Below are the code and all the weights of a small trained network. Each question names an input and a class and asks about switching units off, where a switched-off unit gives its printed mean instead of its output.

import numpy as np


def w(rows, s, z=0):
    codes = np.array(rows[::2]) - 128.0
    scale = np.full(codes.shape[1], s)
    scale[-1] = z or s
    return codes * scale


def f(y):
    return y / 2 * (1 + np.tanh(0.7978845608 * (y + 0.044715 * y**3)))


def log_softmax(a):
    a = a - a.max(-1, keepdims=True)
    return a - np.log(np.exp(a).sum(-1, keepdims=True))


def net(x, mask):
    res = np.array(x, float).reshape(1, 3) / 4 @ E
    y = f(res @ A[0][:, :-1].T + A[0][:, -1])
    res = res + np.where(mask, y, B[0][:, -1]) @ B[0][:, :-1]
    return log_softmax(res[-1] @ U[:, :-1].T + U[:, -1])


A, B = {}, {}
E = w([
[103,115,127,121,194,40,111,61,46,89,105],'x0',
[197,126,173,250,180,198,125,168,77,123,192],'x1',
[25,197,159,126,131,46,163,136,170,111,152],'x2',
],0.015)
A[0] = w([
[118,181,115,113,226,101,21,116,56,107,66,21],'neuron 0',
[186,214,58,136,87,151,146,124,233,193,197,20],'neuron 1',
[60,165,203,154,92,104,184,132,202,132,229,135],'neuron 2',
[175,85,87,41,61,238,2,130,46,211,60,114],'neuron 3',
[103,136,132,30,58,96,65,103,130,146,83,1],'neuron 4',
[164,153,107,60,53,250,151,208,156,139,147,123],'neuron 5',
[178,14,100,152,127,219,47,135,125,127,127,121],'neuron 6',
[120,124,175,172,52,121,98,162,214,153,142,72],'neuron 7',
[104,133,107,66,79,130,253,91,145,238,61,218],'neuron 8',
[127,189,166,242,241,173,173,176,124,148,189,161],'neuron 9',
],0.0068,0.0049)
B[0] = w([
[127,108,111,213,129,89,69,80,35,61,218,191],'neuron 0',
[118,46,135,148,127,134,121,70,80,54,242,186],'neuron 1',
[104,200,174,150,11,99,220,32,147,145,68,230],'neuron 2',
[28,158,236,131,96,23,161,93,86,116,44,225],'neuron 3',
[149,67,171,82,12,165,35,197,76,153,136,202],'neuron 4',
[114,158,39,152,160,126,80,88,96,39,168,222],'neuron 5',
[56,146,208,188,130,91,175,167,119,133,98,210],'neuron 6',
[47,128,135,234,150,135,90,75,145,75,218,177],'neuron 7',
[101,2,194,58,156,235,108,172,171,127,133,230],'neuron 8',
[153,9,169,77,45,211,136,210,150,167,93,249],'neuron 9',
],0.008,0.013)
U = w([
[71,186,190,155,78,84,182,106,138,153,73,73],'0',
[157,73,168,114,88,167,67,182,152,164,117,68],'1',
[110,122,90,181,125,114,73,71,100,83,208,104],'2',
[115,121,122,143,139,126,160,140,177,130,65,249],'3',
[191,200,55,141,199,125,124,107,189,226,151,53],'4',
[179,237,4,166,159,116,75,139,192,221,126,52],'5',
[189,225,13,140,192,127,120,152,186,174,128,54],'6',
],0.013,0.019)

Each question gives the input, the list of numbers given to net, and the class t.
The units are the neurons (one row each of A and B). Each row of codes is followed by its name. A weight is (code - 128) times the scale printed after its matrix; where a second scale follows, it is the last column's (A, B and U).
mask holds one flag per neuron, in row order. A switched-off neuron (its flag False) gives its mean, the last column of its row in B, instead of its output. The means were averaged over made-up inputs and are rounded, as every weight is.
A unit's drop is (log p(t) with every unit on - log p(t) with that unit switched off) / (log p(t) with every unit on - log p(t) with every unit switched off).
The circuit of an input: a set's keep is (log p(t) with only the set's units on - log p(t) with every unit switched off) / (log p(t) with every unit on - log p(t) with every unit switched off). Starting from all 10 units, units are removed one at a time, each time the one whose removal leaves the highest keep (on an exact tie, the one counted first), for as long as the keep stays at least 0.8.
circuit, biggest first: the units of the circuit, biggest drop first
top k neurons: the k neurons with the biggest drops, biggest first
drop when u is switched off: that unit's drop, to one decimal
input [-1,-7,-7], class 0: circuit, biggest first => [neuron 3]
input [6,-8,7], class 1: circuit, biggest first => [neuron 4; neuron 8]
input [1,3,3], class 3: circuit, biggest first => [neuron 3; neuron 4; neuron 0]
input [2,4,-4], class 0: top 2 neurons => [neuron 6; neuron 8]
input [1,-5,3], class 1: top 3 neurons => [neuron 4; neuron 8; neuron 3]
input [1,-8,6], class 1: top 2 neurons => [neuron 8; neuron 4]
input [7,-8,-8], class 0: top 2 neurons => [neuron 3; neuron 9]
input [-5,4,0], class 2: top 4 neurons => [neuron 5; neuron 8; neuron 1; neuron 7]
input [6,2,-6], class 0: top 2 neurons => [neuron 3; neuron 6]
input [0,-8,-8], class 0: top 3 neurons => [neuron 3; neuron 9; neuron 6]
input [-8,7,-4], class 2: top 4 neurons => [neuron 5; neuron 1; neuron 7; neuron 8]
input [2,-8,-8], class 0: top 3 neurons => [neuron 3; neuron 9; neuron 6]
input [-7,2,-6], class 2: top 4 neurons => [neuron 5; neuron 1; neuron 2; neuron 7]
input [6,-5,3], class 2: circuit, biggest first => [neuron 0]
input [6,-7,-8], class 0: top 2 neurons => [neuron 3; neuron 9]
input [-4,-6,0], class 1: drop when neuron 8 is switched off => 0.3
input [8,1,4], class 2: drop when neuron 0 is switched off => 0.1
input [-2,-4,-8], class 0: drop when neuron 3 is switched off => 0.7
